-6.3, -0.9, -15.8, -3.5, -14.7, -20.3, 10.1
-7.7, -2.4, -14.2, 1.3, -15.5, -18.8, 10.6
-7.1, -1.6, -15.5, 0.3, -14.8, -19.9, 9.7
-8.1, -1.2, -14.6, 45.8, -15.7, -18.9, 10.6
-6.8, 0.1, -15.0, 12.1, -14.3, -20.3, 10.4
->
-7.7, -2.4, -14.2, 1.3, -15.5, -18.8, 10.6
-8.1, -1.2, -14.6, 45.8, -15.7, -18.9, 10.6
-6.8, 0.1, -15.0, 12.1, -14.3, -20.3, 10.4
-7.1, -1.6, -15.5, 0.3, -14.8, -19.9, 9.7
-6.3, -0.9, -15.8, -3.5, -14.7, -20.3, 10.1

-50.4, -29.0, -53.0
-60.3, 57.4, 32.7
12.6, -44.7, -28.2
-26.5, -35.8, -50.4
54.3, 26.1, 52.9
31.1, -52.4, -36.2
57.6, -44.9, -24.1
-46.1, -33.7, -53.1
60.3, -61.6, -33.9
-21.2, 37.8, 30.1
35.7, 43.2, 55.1
-50.2, 38.8, 36.7
->
35.7, 43.2, 55.1
54.3, 26.1, 52.9
-50.2, 38.8, 36.7
-60.3, 57.4, 32.7
-21.2, 37.8, 30.1
57.6, -44.9, -24.1
12.6, -44.7, -28.2
60.3, -61.6, -33.9
31.1, -52.4, -36.2
-26.5, -35.8, -50.4
-50.4, -29.0, -53.0
-46.1, -33.7, -53.1

3.1, -1.2, -0.4, 0.6
7.8, -3.1, 0.5, 3.8
20.2, -6.1, 7.8, 10.6
-18.2, 9.1, 8.2, -4.5
-54.1, 39.0, 57.2, -7.3
22.2, -4.7, 12.4, 13.0
-29.7, 17.4, 22.3, -4.9
11.2, -4.3, 1.5, 4.9
->
-54.1, 39.0, 57.2, -7.3
-29.7, 17.4, 22.3, -4.9
22.2, -4.7, 12.4, 13.0
-18.2, 9.1, 8.2, -4.5
20.2, -6.1, 7.8, 10.6
11.2, -4.3, 1.5, 4.9
7.8, -3.1, 0.5, 3.8
3.1, -1.2, -0.4, 0.6

47.1, 59.4, -44.6, -32.6, 20.2, 14.0, -44.4
-42.6, -29.1, 18.4, 48.7, -9.9, -45.6, 29.0
-44.6, -29.3, 22.1, 45.3, -8.3, -46.8, 32.2
-39.4, -21.7, 19.7, 41.9, -5.1, -49.9, 32.9
39.4, 42.1, -42.4, -50.7, 6.7, 19.8, -42.8
->
-44.6, -29.3, 22.1, 45.3, -8.3, -46.8, 32.2
-39.4, -21.7, 19.7, 41.9, -5.1, -49.9, 32.9
-42.6, -29.1, 18.4, 48.7, -9.9, -45.6, 29.0
39.4, 42.1, -42.4, -50.7, 6.7, 19.8, -42.8
47.1, 59.4, -44.6, -32.6, 20.2, 14.0, -44.4

19.2, -22.9, -7.9, 4.1, -23.7, 6.2, 19.4, -3.9, -15.0, 8.0, 0.4, -2.4, 21.4, -0.5, 21.0
9.2, 14.6, 2.6, 7.2, 41.9, 1.1, 31.9, 21.5, 12.0, 11.3, 2.4, 12.1, 0.7, -0.5, -5.7
-3.7, -27.5, 2.0, 4.2, 1.2, -2.1, -7.6, 5.2, 4.4, -4.3, 2.7, -2.8, -7.5, 0.0, 8.4
-40.1, -4.6, -2.0, -1.4, 17.1, 11.2, 7.3, 0.8, -0.8, 6.7, 1.7, -7.0, 1.5, -0.9, -10.2
9.1, -48.5, -1.3, -1.6, -14.1, 5.0, -3.8, 3.7, 0.5, 14.3, -3.0, -5.5, 8.4, 7.4, -10.7
4.0, 57.3, 2.9, 19.6, 3.8, 11.9, 0.6, 18.7, 1.8, 10.9, 3.0, -5.9, 3.4, -3.7, -12.0
->
4.0, 57.3, 2.9, 19.6, 3.8, 11.9, 0.6, 18.7, 1.8, 10.9, 3.0, -5.9, 3.4, -3.7, -12.0
9.2, 14.6, 2.6, 7.2, 41.9, 1.1, 31.9, 21.5, 12.0, 11.3, 2.4, 12.1, 0.7, -0.5, -5.7
-3.7, -27.5, 2.0, 4.2, 1.2, -2.1, -7.6, 5.2, 4.4, -4.3, 2.7, -2.8, -7.5, 0.0, 8.4
9.1, -48.5, -1.3, -1.6, -14.1, 5.0, -3.8, 3.7, 0.5, 14.3, -3.0, -5.5, 8.4, 7.4, -10.7
-40.1, -4.6, -2.0, -1.4, 17.1, 11.2, 7.3, 0.8, -0.8, 6.7, 1.7, -7.0, 1.5, -0.9, -10.2
19.2, -22.9, -7.9, 4.1, -23.7, 6.2, 19.4, -3.9, -15.0, 8.0, 0.4, -2.4, 21.4, -0.5, 21.0

-11.8, 24.9, 19.8, -18.2, -15.7, -9.6, 7.2, 2.9, -1.9
-32.2, -12.2, -6.1, -11.1, -10.7, -16.8, -3.8, -1.8, -23.4
-33.7, 19.7, 9.2, 10.8, -17.7, -3.6, -9.7, 4.9, 21.6
-1.8, -5.5, 16.3, -20.5, 19.7, -2.2, 0.5, 8.9, -4.2
-32.2, 4.9, 13.1, -7.2, -23.5, 8.6, 18.8, -0.5, -1.5
-28.5, -22.3, -3.6, 30.7, -4.7, 17.3, -2.0, 23.7, -10.9
14.6, 26.6, -37.3, 37.1, -2.3, -41.0, -53.0, -18.2, 2.5
26.0, -6.8, -1.4, -36.2, 17.6, -3.6, 6.9, 11.3, 27.3
-2.2, 42.7, 1.0, -9.0, 23.7, -38.2, -15.8, 1.6, 11.2
7.2, -20.9, -23.4, 11.9, 0.9, -24.4, -17.5, -15.6, 2.4
->
-11.8, 24.9, 19.8, -18.2, -15.7, -9.6, 7.2, 2.9, -1.9
-1.8, -5.5, 16.3, -20.5, 19.7, -2.2, 0.5, 8.9, -4.2
-32.2, 4.9, 13.1, -7.2, -23.5, 8.6, 18.8, -0.5, -1.5
-33.7, 19.7, 9.2, 10.8, -17.7, -3.6, -9.7, 4.9, 21.6
-2.2, 42.7, 1.0, -9.0, 23.7, -38.2, -15.8, 1.6, 11.2
26.0, -6.8, -1.4, -36.2, 17.6, -3.6, 6.9, 11.3, 27.3
-28.5, -22.3, -3.6, 30.7, -4.7, 17.3, -2.0, 23.7, -10.9
-32.2, -12.2, -6.1, -11.1, -10.7, -16.8, -3.8, -1.8, -23.4
7.2, -20.9, -23.4, 11.9, 0.9, -24.4, -17.5, -15.6, 2.4
14.6, 26.6, -37.3, 37.1, -2.3, -41.0, -53.0, -18.2, 2.5
